Here is a tiny trained network, its code and every weight. The questions are about switching its units off for an input and a class, where a switched-off unit gives its printed mean instead of its output.

import numpy as np


def w(rows, s, z=0):
    codes = np.array(rows[::2]) - 128.0
    scale = np.full(codes.shape[1], s)
    scale[-1] = z or s
    return codes * scale


def f(y):
    return np.maximum(y, 0)


def log_softmax(a):
    a = a - a.max(-1, keepdims=True)
    return a - np.log(np.exp(a).sum(-1, keepdims=True))


def net(x, mask):
    res = np.array(x, float).reshape(1, 5) / 4 @ E
    y = f(res @ A[0][:, :-1].T + A[0][:, -1])
    res = res + np.where(mask, y, B[0][:, -1]) @ B[0][:, :-1]
    return log_softmax(res[-1] @ U[:, :-1].T + U[:, -1])


A, B = {}, {}
E = w([
[188,102,110,232,193,59,94,71,141],'x0',
[58,196,52,109,170,66,173,141,222],'x1',
[55,69,184,127,180,199,160,48,189],'x2',
[124,255,172,170,176,189,101,97,87],'x3',
[191,117,198,78,223,119,130,228,174],'x4',
],0.0054)
A[0] = w([
[183,72,181,132,101,158,119,120,55,59],'n0',
[182,86,175,135,98,157,118,117,57,116],'n1',
[125,166,146,143,140,143,122,125,117,27],'n2',
[110,140,112,116,77,146,136,107,120,105],'n3',
[68,85,173,115,185,179,130,74,154,70],'n4',
[113,217,167,163,156,167,112,100,103,20],'n5',
[128,108,136,150,157,124,127,96,143,177],'n6',
[59,206,39,98,179,65,143,139,202,47],'n7',
[148,102,124,177,171,118,124,84,144,156],'n8',
[96,135,98,150,69,129,130,65,103,36],'n9',
[117,73,104,122,97,107,134,125,136,44],'n10',
[161,125,187,103,197,124,144,194,151,70],'n11',
[90,145,85,162,51,120,142,48,119,43],'n12',
[79,155,143,26,65,208,140,190,132,120],'n13',
[129,56,116,117,114,104,128,148,149,99],'n14',
[112,1,94,111,83,83,121,161,161,60],'n15',
[154,117,116,159,157,106,126,105,137,72],'n16',
[198,114,96,210,181,75,118,101,137,144],'n17',
[195,198,83,130,86,76,115,204,63,117],'n18',
[155,131,152,115,163,116,129,171,130,54],'n19',
[128,215,164,160,158,163,117,113,112,4],'n20',
[127,194,149,142,150,142,120,128,110,177],'n21',
[64,75,172,116,166,185,141,80,169,94],'n22',
[171,125,192,88,198,127,132,193,165,28],'n23',
],0.0094,0.0012)
B[0] = w([
[110,79,186,190,160,163,137,164,222,220],'n0',
[109,114,174,190,173,149,126,163,229,219],'n1',
[146,93,124,100,158,125,157,121,132,154],'n2',
[112,118,109,157,155,118,86,127,94,173],'n3',
[164,109,87,131,30,54,136,171,169,223],'n4',
[175,92,96,72,206,110,197,110,134,201],'n5',
[108,205,135,123,113,84,113,136,128,173],'n6',
[136,71,236,216,157,197,121,169,232,255],'n7',
[92,185,175,113,116,81,124,128,86,195],'n8',
[114,89,60,165,172,132,82,133,94,201],'n9',
[159,119,104,102,179,131,158,120,127,177],'n10',
[103,106,48,178,158,151,74,101,85,220],'n11',
[108,85,53,173,176,143,59,137,78,224],'n12',
[81,154,244,128,161,10,123,115,35,248],'n13',
[156,144,109,96,179,122,173,102,126,187],'n14',
[183,136,100,73,238,113,200,86,148,236],'n15',
[111,106,173,111,129,102,131,136,82,168],'n16',
[68,142,213,98,123,55,125,140,49,232],'n17',
[143,109,60,123,9,14,144,155,194,250],'n18',
[110,96,82,153,130,137,103,115,102,175],'n19',
[170,82,110,73,196,118,195,104,140,194],'n20',
[147,184,99,106,192,97,160,95,166,186],'n21',
[151,123,84,133,29,36,128,172,163,231],'n22',
[101,81,43,175,156,155,73,110,72,226],'n23',
],0.015,0.0062)
U = w([
[102,93,31,176,160,172,39,113,58,117],'0',
[216,129,110,36,201,138,207,83,141,109],'1',
[122,110,216,191,132,191,119,162,216,117],'2',
[161,139,77,110,2,74,134,158,157,140],'3',
[67,162,228,97,128,83,120,126,32,117],'4',
[122,166,130,125,121,149,110,116,122,255],'5',
[142,151,133,102,98,200,117,114,115,99],'6',
],0.0083,0.005)

Each question gives the input, the list of numbers given to net, and the class t.
The units are the neurons (one row each of A and B). Each row of codes is followed by its name. A weight is (code - 128) times the scale printed after its matrix; where a second scale follows, it is the last column's (A, B and U).
mask holds one flag per neuron, in row order. A switched-off neuron (its flag False) gives its mean, the last column of its row in B, instead of its output. The means were averaged over made-up inputs and are rounded, as every weight is.
A unit's drop is (log p(t) with every unit on - log p(t) with that unit switched off) / (log p(t) with every unit on - log p(t) with every unit switched off).
The circuit of an input: a set's keep is (log p(t) with only the set's units on - log p(t) with every unit switched off) / (log p(t) with every unit on - log p(t) with every unit switched off). Starting from the 12 units with the biggest drops (on a tie, the unit counted first), units are removed one at a time, each time the one whose removal leaves the highest keep (on an exact tie, the one counted first), for as long as the keep stays at least 0.8.
circuit, biggest first: the units of the circuit, biggest drop first
most important unit: the unit with the biggest drop
top k neurons: the k neurons with the biggest drops, biggest first
drop of u: that unit's drop, to one decimal
input [0,-4,0,3,2], class 2: most important unit -> n15
input [-1,4,2,7,7], class 0: top 3 neurons -> [n23; n11; n15]
input [-4,5,8,5,-6], class 3: top 4 neurons -> [n22; n4; n23; n11]
input [-3,-8,2,5,4], class 2: top 2 neurons -> [n0; n1]
input [1,6,-8,5,8], class 0: top 2 neurons -> [n23; n11]
input [-6,-2,-5,6,-1], class 1: top 2 neurons -> [n5; n20]
input [7,3,7,3,7], class 0: top 3 neurons -> [n23; n11; n18]
input [8,-5,2,7,7], class 4: top 2 neurons -> [n17; n8]
input [-1,-8,-6,-8,-1], class 1: top 3 neurons -> [n15; n7; n14]
input [-3,-2,2,-4,1], class 1: top 3 neurons -> [n15; n17; n7]
input [-1,-1,6,-5,-1], class 3: top 2 neurons -> [n22; n4]
input [6,-5,-7,5,0], class 3: top 4 neurons -> [n18; n13; n7; n15]
input [7,-1,1,-4,8], class 0: top 4 neurons -> [n23; n11; n13; n19]
input [-7,1,5,5,3], class 4: circuit, biggest first -> [n13]
input [-5,-8,2,-6,-4], class 2: drop of n12 -> 0.0
input [-5,7,-5,-7,2], class 1: drop of n14 -> 0.5
input [-3,7,8,5,5], class 3: drop of n1 -> 0.3
